Below are the code and all the weights of a small trained network. Each question names an input and a target symbol and asks about switching units off, where a switched-off unit gives its printed mean instead of its output.

import numpy as np


def w(rows, s, z=0):
    codes = np.array(rows[::2]) - 128.0
    scale = np.full(codes.shape[1], s)
    scale[-1] = z or s
    return codes * scale


def norm(h):
    return h / np.sqrt((h * h).mean(-1, keepdims=True) + 1e-5)


def f(y):
    return y / 2 * (1 + np.tanh(0.7978845608 * (y + 0.044715 * y**3)))


def softmax(a):
    e = np.exp(a - a.max(-1, keepdims=True))
    return e / e.sum(-1, keepdims=True)


def log_softmax(a):
    a = a - a.max(-1, keepdims=True)
    return a - np.log(np.exp(a).sum(-1, keepdims=True))


def net(x, mask):
    ids = ['αβγεζθμπτψω'.index(c) for c in x.split()]
    T = len(ids)
    res = E[ids] + P[:T]
    r = norm(res)
    for j in range(3):
        rows = slice(2 * j, 2 * j + 2)
        q, k, v = (r @ M[0][rows].T for M in (Q, K, V))
        z = softmax(np.where(np.tri(T) > 0, q @ k.T / 2**0.5, -1e9)) @ v
        o = O[0][rows]
        res = res + np.where(mask[j], z, o[:, -1]) @ o[:, :-1]
    y = f(norm(res) @ A[0][:, :-1].T + A[0][:, -1])
    res = res + np.where(mask[3:7], y, B[0][:, -1]) @ B[0][:, :-1]
    return log_softmax(norm(res)[-1] @ U[:, :-1].T + U[:, -1])


Q, K, V, O, A, B = {}, {}, {}, {}, {}, {}
E = w([
[72,107,45,97,196],'α',
[75,93,51,131,182],'β',
[70,89,46,135,183],'γ',
[71,93,47,130,182],'ε',
[71,91,48,137,184],'ζ',
[62,191,73,58,164],'θ',
[226,157,158,88,176],'μ',
[157,253,148,11,139],'π',
[193,194,37,61,130],'τ',
[217,151,108,169,118],'ψ',
[97,237,113,176,61],'ω',
],0.0037)
P = w([
[149,252,111,181,255],'0',
[154,185,109,168,215],'1',
[156,155,108,155,191],'2',
[149,131,103,141,176],'3',
[147,115,103,136,161],'4',
[148,99,106,130,148],'5',
[147,88,103,125,135],'6',
[145,68,100,123,126],'7',
[149,53,104,114,112],'8',
[145,33,100,104,107],'9',
[141,15,100,82,95],'10',
],0.0042)
Q[0] = w([
[206,122,46,122,206],'head 1',
[161,68,68,41,179],'head 1',
[82,131,247,152,112],'head 2',
[140,177,179,186,64],'head 2',
[128,198,92,101,142],'head 3',
[56,128,93,93,159],'head 3',
],0.011)
K[0] = w([
[118,120,133,132,46],'head 1',
[131,76,123,100,56],'head 1',
[106,136,131,154,247],'head 2',
[104,185,114,173,174],'head 2',
[102,191,147,105,126],'head 3',
[65,139,127,115,177],'head 3',
],0.013)
V[0] = w([
[164,142,128,192,119],'head 1',
[254,104,88,101,133],'head 1',
[64,121,58,178,111],'head 2',
[124,60,152,132,179],'head 2',
[88,87,92,183,135],'head 3',
[86,141,107,118,171],'head 3',
],0.0086)
O[0] = w([
[93,171,62,136,7,137],'head 1',
[133,194,41,105,191,245],'head 1',
[38,167,91,26,141,128],'head 2',
[50,238,156,254,172,88],'head 2',
[184,214,147,106,113,149],'head 3',
[162,108,141,168,102,255],'head 3',
],0.0059,0.0046)
A[0] = w([
[211,236,184,81,98,123],'neuron 1',
[62,140,104,112,145,138],'neuron 2',
[132,79,119,118,2,254],'neuron 3',
[138,101,93,145,150,178],'neuron 4',
],0.0079,0.0027)
B[0] = w([
[32,1,77,234,41,167],'neuron 1',
[110,37,115,118,81,176],'neuron 2',
[176,167,66,77,8,202],'neuron 3',
[76,109,169,162,37,252],'neuron 4',
],0.0052,0.003)
U = w([
[163,192,174,52,188,215],'α',
[106,161,163,135,130,11],'β',
[100,168,165,130,132,33],'γ',
[90,171,158,123,143,37],'ε',
[74,168,157,132,141,37],'ζ',
[32,22,182,74,169,82],'θ',
[162,187,208,220,144,120],'μ',
[216,1,171,167,125,2],'π',
[202,132,76,56,186,174],'τ',
[126,88,17,183,106,253],'ψ',
[130,127,145,69,4,110],'ω',
],0.0087,0.0044)

Each question gives the input, a string of symbols that net reads in full, and the target symbol t.
The units are the heads (2 rows each of Q, K, V and O) and the neurons (one row each of A and B). Each row of codes is followed by its name. A weight is (code - 128) times the scale printed after its matrix; where a second scale follows, it is the last column's (O, A, B and U).
mask holds one flag per unit, heads first, then neurons. A switched-off unit (its flag False) gives its mean, the last column of its rows in O or B, instead of its output. The means were averaged over made-up inputs and are rounded, as every weight is.
A unit's drop is (log p(t) with every unit on - log p(t) with that unit switched off) / (log p(t) with every unit on - log p(t) with every unit switched off).
The circuit of an input: a set's keep is (log p(t) with only the set's units on - log p(t) with every unit switched off) / (log p(t) with every unit on - log p(t) with every unit switched off). Starting from all 7 units, units are removed one at a time, each time the one whose removal leaves the highest keep (on an exact tie, the one counted first), for as long as the keep stays at least 0.8.
circuit, biggest first: the units of the circuit, biggest drop first
unit that matters most: the unit with the biggest drop
k most important neurons: the k neurons with the biggest drops, biggest first
heads that matter: for each layer, one digit per head in row order, 1 if its drop is at least 0.15 and else 0, layers parted by /
drop when u is switched off: that unit's drop, to one decimal
input ω τ θ μ θ ζ ω τ, target ω: circuit, biggest first -> [head 1]
input ε ε ω ζ β α θ θ π, target π: circuit, biggest first -> [head 1; neuron 1; head 2]
input π μ α β θ τ α τ ε, target τ: heads that matter -> 101
input ω β θ ω π ε, target ω: circuit, biggest first -> [head 1; neuron 3]
input μ ω θ β, target ω: circuit, biggest first -> [head 1; neuron 3]
input β ψ β π τ ζ ζ π ε, target π: 2 most important neurons -> [neuron 4; neuron 3]
input ψ τ θ ζ α α α α α θ γ, target θ: circuit, biggest first -> [head 2; head 1]
input τ θ π τ α ζ θ β, target θ: circuit, biggest first -> [head 2; head 1; neuron 3]
input γ β ω α β τ θ ζ, target τ: circuit, biggest first -> [head 3; neuron 1; head 1]
input ε γ θ ω α τ ε, target τ: circuit, biggest first -> [neuron 1; head 1]
input ψ α θ β ε α ε τ α, target τ: circuit, biggest first -> [head 1; neuron 1]
input ω α ψ π ω α, target ω: circuit, biggest first -> [head 1; neuron 3]
input β π ε, target π: circuit, biggest first -> [head 2; head 1]
input ω α ω θ ζ ζ ω ψ, target ω: unit that matters most -> head 1
input ψ θ θ α ζ τ θ β μ θ, target μ: heads that matter -> 010
input ε ψ γ π θ θ β μ, target μ: heads that matter -> 010
input θ θ ζ π β β, target π: heads that matter -> 100
input ε α θ θ α, target θ: 2 most important neurons -> [neuron 2; neuron 3]
input ε ω ζ μ, target ψ: heads that matter -> 000
input θ τ α β μ θ π α ζ, target π: most important neuron -> [neuron 4]
input ψ θ θ α θ θ θ β, target θ: 2 most important neurons -> [neuron 2; neuron 3]
input ε θ ω, target ω: heads that matter -> 110
input α θ τ γ ζ, target τ: circuit, biggest first -> [neuron 1; head 3]
input τ π τ ψ τ τ γ τ τ θ γ, target τ: circuit, biggest first -> [head 1; neuron 1]
input β ζ ε ψ ψ ω π ζ, target ω: drop when neuron 2 is switched off -> 0.0
input π β θ ω, target ω: drop when neuron 3 is switched off -> 0.1
input ψ θ γ π ε α γ θ μ π, target π: drop when head 1 is switched off -> 0.2
